Here is a tiny trained network, its code and every weight. The questions are about switching its units off for an input and a class, where a switched-off unit gives its printed mean instead of its output.

import numpy as np


def w(rows, s, z=0):
    codes = np.array(rows[::2]) - 128.0
    scale = np.full(codes.shape[1], s)
    scale[-1] = z or s
    return codes * scale


def f(y):
    return y / 2 * (1 + np.tanh(0.7978845608 * (y + 0.044715 * y**3)))


def log_softmax(a):
    a = a - a.max(-1, keepdims=True)
    return a - np.log(np.exp(a).sum(-1, keepdims=True))


def net(x, mask):
    res = np.array(x, float).reshape(1, 7) / 4 @ E
    y = f(res @ A[0][:, :-1].T + A[0][:, -1])
    res = res + np.where(mask, y, B[0][:, -1]) @ B[0][:, :-1]
    return log_softmax(res[-1] @ U[:, :-1].T + U[:, -1])


A, B = {}, {}
E = w([
[137,32,255,146,13,130,121,85,41],'x0',
[120,119,125,130,126,118,134,138,131],'x1',
[130,192,159,220,145,55,23,207,54],'x2',
[125,127,111,120,105,123,117,126,122],'x3',
[130,134,129,144,142,123,150,110,115],'x4',
[133,132,124,116,103,123,113,135,142],'x5',
[121,121,124,134,104,107,127,136,160],'x6',
],0.014)
A[0] = w([
[132,132,127,120,93,125,127,138,136,59],'n1',
[105,108,89,75,129,175,167,91,145,58],'n2',
[135,103,199,115,102,81,145,105,82,133],'n3',
[159,106,111,121,150,69,163,123,108,118],'n4',
[173,67,204,132,107,142,111,125,115,85],'n5',
[131,191,26,99,172,120,143,173,154,138],'n6',
[139,138,161,128,143,112,127,117,153,85],'n7',
[121,182,156,220,140,78,37,165,86,2],'n8',
[100,167,148,143,105,174,157,175,126,38],'n9',
[129,78,138,53,131,167,167,51,185,71],'n10',
[132,99,106,86,117,160,193,117,151,39],'n11',
[137,117,122,137,140,109,124,134,121,25],'n12',
[109,107,106,93,130,154,140,96,135,35],'n13',
[125,64,247,146,45,142,118,93,75,145],'n14',
[128,207,19,113,203,130,129,143,184,84],'n15',
[168,119,146,113,148,121,140,159,129,129],'n16',
[146,142,117,101,114,137,147,112,126,55],'n17',
[129,115,92,93,99,202,202,108,161,44],'n18',
],0.013,0.0046)
B[0] = w([
[80,125,142,150,168,138,123,132,86,129],'n1',
[146,154,157,130,132,107,97,144,84,183],'n2',
[165,130,92,113,97,190,165,93,181,192],'n3',
[108,122,127,147,82,138,91,140,125,130],'n4',
[80,147,90,104,131,130,170,107,176,189],'n5',
[78,67,72,89,117,169,181,77,195,216],'n6',
[128,98,113,121,101,83,94,107,141,126],'n7',
[211,221,217,140,113,30,41,254,38,234],'n8',
[105,124,175,156,120,106,109,113,132,125],'n9',
[209,196,170,158,126,50,83,176,66,210],'n10',
[183,120,169,147,87,60,52,182,126,178],'n11',
[145,134,135,108,140,92,139,91,132,128],'n12',
[177,167,124,158,140,116,104,145,120,156],'n13',
[33,48,54,114,179,204,190,64,188,254],'n14',
[70,52,101,132,123,203,187,24,126,233],'n15',
[134,93,164,138,89,97,123,112,161,129],'n16',
[116,138,107,136,110,89,120,94,63,138],'n17',
[157,179,184,139,135,100,78,199,113,193],'n18',
],0.0094,0.028)
U = w([
[51,117,102,146,143,166,130,8,190,252],'0',
[162,197,173,160,140,2,81,174,80,4],'1',
],0.0082,0.0026)

Each question gives the input, the list of numbers given to net, and the class t.
The units are the neurons (one row each of A and B). Each row of codes is followed by its name. A weight is (code - 128) times the scale printed after its matrix; where a second scale follows, it is the last column's (A, B and U).
mask holds one flag per neuron, in row order. A switched-off neuron (its flag False) gives its mean, the last column of its row in B, instead of its output. The means were averaged over made-up inputs and are rounded, as every weight is.
A unit's drop is (log p(t) with every unit on - log p(t) with that unit switched off) / (log p(t) with every unit on - log p(t) with every unit switched off).
The circuit of an input: a set's keep is (log p(t) with only the set's units on - log p(t) with every unit switched off) / (log p(t) with every unit on - log p(t) with every unit switched off). Starting from the 12 units with the biggest drops (on a tie, the unit counted first), units are removed one at a time, each time the one whose removal leaves the highest keep (on an exact tie, the one counted first), for as long as the keep stays at least 0.8.
circuit, biggest first: the units of the circuit, biggest drop first
k most important neurons: the k neurons with the biggest drops, biggest first
drop when u is switched off: that unit's drop, to one decimal
input [-4,0,4,-1,2,-4,5], class 0: circuit, biggest first	(n15)
input [5,-5,5,8,-1,-4,3], class 0: 4 most important neurons	(n14, n10, n3, n18)
input [-7,-6,7,-4,8,-6,2], class 0: 4 most important neurons	(n15, n6, n10, n18)
input [8,5,8,0,-6,-4,7], class 0: 3 most important neurons	(n14, n3, n10)
input [-8,6,8,-5,6,5,6], class 0: 3 most important neurons	(n15, n6, n10)
input [6,-3,6,5,1,3,-8], class 0: 2 most important neurons	(n14, n10)
input [-3,-2,-4,-4,-7,1,-1], class 1: 3 most important neurons	(n14, n10, n18)
input [3,8,3,0,5,7,5], class 0: 4 most important neurons	(n10, n14, n18, n11)
input [4,1,4,-5,-6,-4,8], class 0: 3 most important neurons	(n14, n10, n18)
input [-6,-6,-7,-4,2,-8,5], class 1: 3 most important neurons	(n10, n14, n18)
input [5,5,3,-5,-1,1,8], class 0: drop when n14 is switched off	0.1
input [7,0,4,8,5,-2,0], class 0: drop when n14 is switched off	1.0
input [6,7,-7,5,-3,-6,-1], class 1: drop when n18 is switched off	0.5
input [-5,-7,-7,8,0,2,6], class 1: most important neuron	(n10)
